Below are the code and all the weights of a small trained network. Each question names an input and a class and asks about switching units off, where a switched-off unit gives its printed mean instead of its output.

import numpy as np


def w(rows, s, z=0):
    codes = np.array(rows[::2]) - 128.0
    scale = np.full(codes.shape[1], s)
    scale[-1] = z or s
    return codes * scale


def f(y):
    return y / 2 * (1 + np.tanh(0.7978845608 * (y + 0.044715 * y**3)))


def log_softmax(a):
    a = a - a.max(-1, keepdims=True)
    return a - np.log(np.exp(a).sum(-1, keepdims=True))


def net(x, mask):
    res = np.array(x, float).reshape(1, 4) / 4 @ E
    y = f(res @ A[0][:, :-1].T + A[0][:, -1])
    res = res + np.where(mask, y, B[0][:, -1]) @ B[0][:, :-1]
    return log_softmax(res[-1] @ U[:, :-1].T + U[:, -1])


A, B = {}, {}
E = w([
[26,97,151,172,96,117,71,94,149,69,54,77],'x0',
[167,185,103,200,190,221,142,76,104,51,126,116],'x1',
[124,255,235,136,21,135,121,146,89,119,145,170],'x2',
[111,148,127,139,144,179,46,59,186,203,154,200],'x3',
],0.0077)
A[0] = w([
[89,97,134,63,79,86,139,142,156,208,128,135,54],'n0',
[123,154,250,175,59,172,151,200,48,129,167,168,49],'n1',
[162,87,46,133,195,102,143,132,177,149,147,89,40],'n2',
[103,99,163,84,88,23,144,154,143,186,108,139,116],'n3',
[94,66,183,116,109,64,120,184,127,195,133,147,79],'n4',
[95,60,70,113,211,141,183,136,141,131,128,118,36],'n5',
[144,88,144,99,149,99,170,189,3,80,126,83,38],'n6',
[235,140,104,84,180,124,214,207,98,193,178,159,45],'n7',
[224,136,127,198,145,226,151,88,71,114,130,101,55],'n8',
[159,126,133,229,159,178,165,73,108,85,160,111,11],'n9',
[180,225,169,134,72,123,122,158,74,151,137,145,39],'n10',
[96,185,214,125,41,163,121,128,104,112,122,115,135],'n11',
[101,85,133,85,83,65,119,164,168,152,182,135,122],'n12',
[113,199,88,166,155,166,133,87,103,43,120,128,189],'n13',
[136,39,71,105,198,129,133,121,155,130,128,73,79],'n14',
[103,149,134,136,160,174,47,85,218,186,160,228,103],'n15',
[161,49,78,121,162,143,144,118,173,150,81,88,38],'n16',
[157,122,129,135,124,192,14,63,216,210,145,159,113],'n17',
[190,105,120,130,98,89,157,223,96,56,94,55,74],'n18',
[109,100,113,84,57,69,130,153,179,219,126,107,14],'n19',
[49,108,135,191,118,113,61,155,179,72,64,62,109],'n20',
[172,176,98,170,158,210,112,115,115,55,110,101,64],'n21',
[219,139,107,118,173,151,161,203,106,191,203,169,111],'n22',
[148,129,136,126,137,93,180,210,91,44,96,93,1],'n23',
[16,103,108,163,162,124,116,113,113,128,56,94,47],'n24',
[41,120,162,162,52,141,66,100,132,77,92,60,63],'n25',
],0.0055,0.00086)
B[0] = w([
[94,93,175,189,196,102,123,94,81,96,122,161,205],'n0',
[114,197,65,184,143,49,69,148,183,242,104,87,222],'n1',
[81,235,60,123,129,102,88,152,165,214,149,118,222],'n2',
[136,115,194,192,195,80,153,50,99,107,160,165,222],'n3',
[114,110,158,208,177,66,156,49,80,108,148,166,206],'n4',
[107,220,101,144,115,87,68,169,172,219,107,98,221],'n5',
[171,99,199,96,106,188,54,176,62,117,83,49,216],'n6',
[41,71,115,123,99,193,86,207,161,76,184,159,253],'n7',
[114,102,141,199,190,89,93,83,101,110,199,182,211],'n8',
[104,110,156,219,205,97,114,63,64,139,143,155,195],'n9',
[81,168,66,137,83,104,82,163,161,196,130,92,200],'n10',
[108,215,61,106,90,73,105,185,191,201,87,123,221],'n11',
[136,97,135,195,195,96,159,57,86,73,162,156,199],'n12',
[120,119,141,205,206,72,164,90,123,104,171,212,212],'n13',
[116,206,104,151,119,59,109,131,169,194,86,105,244],'n14',
[223,94,205,82,140,201,43,187,32,102,29,47,236],'n15',
[128,197,71,152,115,79,68,187,163,202,96,83,212],'n16',
[188,98,212,8,122,178,49,159,49,144,17,26,233],'n17',
[191,98,220,31,164,200,46,120,69,133,47,62,231],'n18',
[116,101,135,221,191,81,128,50,57,113,168,141,211],'n19',
[73,51,106,116,75,204,123,211,133,50,176,203,240],'n20',
[116,104,171,164,219,40,123,95,84,102,141,151,212],'n21',
[21,32,97,115,3,203,116,225,124,56,192,203,233],'n22',
[195,106,183,126,163,171,12,156,68,152,63,46,209],'n23',
[35,122,98,101,94,157,139,225,204,141,173,137,202],'n24',
[50,110,104,111,72,190,123,211,171,118,197,188,237],'n25',
],0.005)
U = w([
[177,114,194,79,136,181,97,136,75,132,51,68,107],'0',
[110,219,64,145,117,73,119,142,182,200,116,112,102],'1',
[115,105,154,190,184,84,143,54,92,102,178,170,113],'2',
[77,81,88,113,75,197,129,178,155,93,194,174,98],'3',
[154,127,121,102,109,136,167,109,155,111,118,135,231],'4',
[194,157,87,62,95,142,255,25,185,92,135,108,1],'5',
],0.012,0.0095)

Each question gives the input, the list of numbers given to net, and the class t.
The units are the neurons (one row each of A and B). Each row of codes is followed by its name. A weight is (code - 128) times the scale printed after its matrix; where a second scale follows, it is the last column's (A, B and U).
mask holds one flag per neuron, in row order. A switched-off neuron (its flag False) gives its mean, the last column of its row in B, instead of its output. The means were averaged over made-up inputs and are rounded, as every weight is.
A unit's drop is (log p(t) with every unit on - log p(t) with that unit switched off) / (log p(t) with every unit on - log p(t) with every unit switched off).
The circuit of an input: a set's keep is (log p(t) with only the set's units on - log p(t) with every unit switched off) / (log p(t) with every unit on - log p(t) with every unit switched off). Starting from the 12 units with the biggest drops (on a tie, the unit counted first), units are removed one at a time, each time the one whose removal leaves the highest keep (on an exact tie, the one counted first), for as long as the keep stays at least 0.8.
circuit, biggest first: the units of the circuit, biggest drop first
most important unit: the unit with the biggest drop
k most important neurons: the k neurons with the biggest drops, biggest first
drop of u: that unit's drop, to one decimal
input [7,-6,0,0], class 3: circuit, biggest first => [n20]
input [-4,7,7,0], class 1: 3 most important neurons => [n1, n10, n11]
input [8,-6,1,6], class 3: 2 most important neurons => [n25, n20]
input [-7,4,-6,-4], class 3: 2 most important neurons => [n22, n7]
input [8,6,7,8], class 0: 2 most important neurons => [n15, n17]
input [5,-2,-5,1], class 1: 3 most important neurons => [n22, n14, n7]
input [7,-4,0,-5], class 3: 2 most important neurons => [n20, n25]
input [-6,-4,-3,-4], class 3: 2 most important neurons => [n7, n22]
input [4,-3,-1,-1], class 3: 2 most important neurons => [n20, n21]
input [-6,0,-3,-5], class 3: 4 most important neurons => [n7, n22, n17, n15]
input [8,-4,8,-3], class 1: 3 most important neurons => [n1, n11, n22]
input [-6,2,-5,-3], class 3: 3 most important neurons => [n22, n7, n1]
input [-4,-8,4,-7], class 2: 2 most important neurons => [n3, n4]
input [-4,-6,1,6], class 0: circuit, biggest first => [n15]
input [6,0,2,8], class 0: 2 most important neurons => [n17, n15]
input [5,-8,-7,4], class 2: drop of n12 => 0.5
input [-1,1,1,-2], class 4: drop of n17 => 0.6
input [-5,3,-1,5], class 0: drop of n25 => 0.3
input [-1,-2,7,8], class 0: drop of n15 => 1.2
input [3,-6,-5,5], class 2: most important unit => n19
